Below are the code and all the weights of a small trained network. Each question names an input and a target symbol and asks about switching units off, where a switched-off unit gives its printed mean instead of its output.

import numpy as np


def w(rows, s, z=0):
    codes = np.array(rows[::2]) - 128.0
    scale = np.full(codes.shape[1], s)
    scale[-1] = z or s
    return codes * scale


def f(y):
    return np.maximum(y, 0)


def softmax(a):
    e = np.exp(a - a.max(-1, keepdims=True))
    return e / e.sum(-1, keepdims=True)


def log_softmax(a):
    a = a - a.max(-1, keepdims=True)
    return a - np.log(np.exp(a).sum(-1, keepdims=True))


def net(x, mask):
    ids = ['Γαβεζηθμξπτψω'.index(c) for c in x.split()]
    T = len(ids)
    res = E[ids] + P[:T]
    r = res
    for j in range(2):
        rows = slice(2 * j, 2 * j + 2)
        q, k, v = (r @ M[0][rows].T for M in (Q, K, V))
        z = softmax(np.where(np.tri(T) > 0, q @ k.T / 2**0.5, -1e9)) @ v
        o = O[0][rows]
        res = res + np.where(mask[j], z, o[:, -1]) @ o[:, :-1]
    y = f(res @ A[0][:, :-1].T + A[0][:, -1])
    res = res + np.where(mask[2:6], y, B[0][:, -1]) @ B[0][:, :-1]
    return log_softmax(res[-1] @ U[:, :-1].T + U[:, -1])


Q, K, V, O, A, B = {}, {}, {}, {}, {}, {}
E = w([
[165,223,148,116,148,135],'Γ',
[217,141,133,155,134,177],'α',
[145,4,72,132,136,154],'β',
[174,81,56,143,99,89],'ε',
[131,143,82,158,57,94],'ζ',
[125,121,36,103,117,61],'η',
[137,162,140,134,70,66],'θ',
[93,227,135,120,58,112],'μ',
[82,154,95,34,114,83],'ξ',
[69,130,25,94,108,190],'π',
[185,48,198,196,72,118],'τ',
[126,160,74,60,204,59],'ψ',
[130,134,203,114,52,192],'ω',
],0.017)
P = w([
[96,132,97,155,147,139],'0',
[152,109,109,91,110,106],'1',
[188,109,132,50,91,70],'2',
[126,161,119,155,100,151],'3',
[112,167,168,199,165,162],'4',
[157,134,158,110,185,155],'5',
[71,26,156,27,174,151],'6',
[78,99,135,124,150,130],'7',
[101,211,81,132,105,4],'8',
[152,95,157,125,149,142],'9',
[121,64,189,146,164,192],'10',
],0.013)
Q[0] = w([
[175,213,150,88,189,194],'h0',
[154,155,166,143,207,185],'h0',
[158,62,160,1,113,137],'h1',
[79,104,182,188,144,180],'h1',
],0.0084)
K[0] = w([
[163,35,109,175,74,177],'h0',
[191,231,53,108,90,82],'h0',
[81,161,144,255,177,109],'h1',
[214,179,79,146,96,92],'h1',
],0.0069)
V[0] = w([
[118,151,154,215,71,97],'h0',
[165,3,122,215,117,167],'h0',
[98,138,177,123,53,242],'h1',
[179,153,186,229,167,118],'h1',
],0.012)
O[0] = w([
[37,158,66,148,71,128,85],'h0',
[102,42,161,169,160,136,79],'h0',
[83,100,152,117,9,170,81],'h1',
[105,183,129,173,111,67,2],'h1',
],0.014,0.0075)
A[0] = w([
[130,180,211,147,145,152,229],'n0',
[248,172,178,254,68,122,254],'n1',
[106,158,118,48,72,87,217],'n2',
[133,98,118,128,163,53,103],'n3',
],0.0087,0.0023)
B[0] = w([
[124,107,39,154,2,119,178],'n0',
[65,64,116,53,143,67,202],'n1',
[201,169,108,160,133,130,253],'n2',
[81,102,77,199,156,197,202],'n3',
],0.0085,0.0059)
U = w([
[119,95,43,214,76,156,70],'Γ',
[119,162,117,162,94,53,196],'α',
[113,108,93,169,160,104,198],'β',
[113,58,249,171,136,151,30],'ε',
[3,86,139,158,84,80,63],'ζ',
[140,193,213,51,194,94,90],'η',
[31,63,133,114,82,39,236],'θ',
[100,181,102,107,49,142,1],'μ',
[125,80,195,59,17,201,203],'ξ',
[85,122,66,166,79,103,85],'π',
[103,157,153,74,217,102,153],'τ',
[120,134,127,159,3,161,139],'ψ',
[141,124,155,51,108,235,170],'ω',
],0.0058,0.0041)

Each question gives the input, a string of symbols that net reads in full, and the target symbol t.
The units are the heads (2 rows each of Q, K, V and O) and the neurons (one row each of A and B). Each row of codes is followed by its name. A weight is (code - 128) times the scale printed after its matrix; where a second scale follows, it is the last column's (O, A, B and U).
mask holds one flag per unit, heads first, then neurons. A switched-off unit (its flag False) gives its mean, the last column of its rows in O or B, instead of its output. The means were averaged over made-up inputs and are rounded, as every weight is.
A unit's drop is (log p(t) with every unit on - log p(t) with that unit switched off) / (log p(t) with every unit on - log p(t) with every unit switched off).
The circuit of an input: a set's keep is (log p(t) with only the set's units on - log p(t) with every unit switched off) / (log p(t) with every unit on - log p(t) with every unit switched off). Starting from all 6 units, units are removed one at a time, each time the one whose removal leaves the highest keep (on an exact tie, the one counted first), for as long as the keep stays at least 0.8.
circuit, biggest first: the units of the circuit, biggest drop first
which heads matter: for each layer, one digit per head in row order, 1 if its drop is at least 0.15 and else 0, layers parted by /
input Γ ζ θ, target α: which heads matter => 11
input ω Γ ψ, target ψ: circuit, biggest first => h1, n2
input ω ζ η α α ξ ξ π α, target ω: circuit, biggest first => h1
input π ζ π π ζ, target ξ: which heads matter => 01
input π ω η ψ ψ α π β ω, target ξ: circuit, biggest first => h1, h0, n0
input ζ τ π τ ε η ξ π β, target ω: circuit, biggest first => h1, h0
input ζ β β Γ, target ε: which heads matter => 10
input ψ μ ζ, target η: circuit, biggest first => h0, h1
input ψ α π ζ ζ, target ω: which heads matter => 01
input π π π ψ ζ, target ω: which heads matter => 01
input ψ ψ π, target η: which heads matter => 10
input ε β π ζ η Γ ψ Γ ψ ξ η, target τ: circuit, biggest first => h1, h0
input μ μ ζ, target ψ: which heads matter => 11
input ξ μ ε β π α ξ Γ ε, target ω: circuit, biggest first => h1
input π π ξ ξ Γ, target ω: which heads matter => 01
input ε η ε, target β: circuit, biggest first => h1, n3
input η ε ω Γ ξ μ ψ α θ, target η: which heads matter => 11
input ζ β α π β ε ε ε ζ, target β: circuit, biggest first => h0, h1
input π μ ξ, target ω: which heads matter => 11
input η η π, target τ: circuit, biggest first => h1
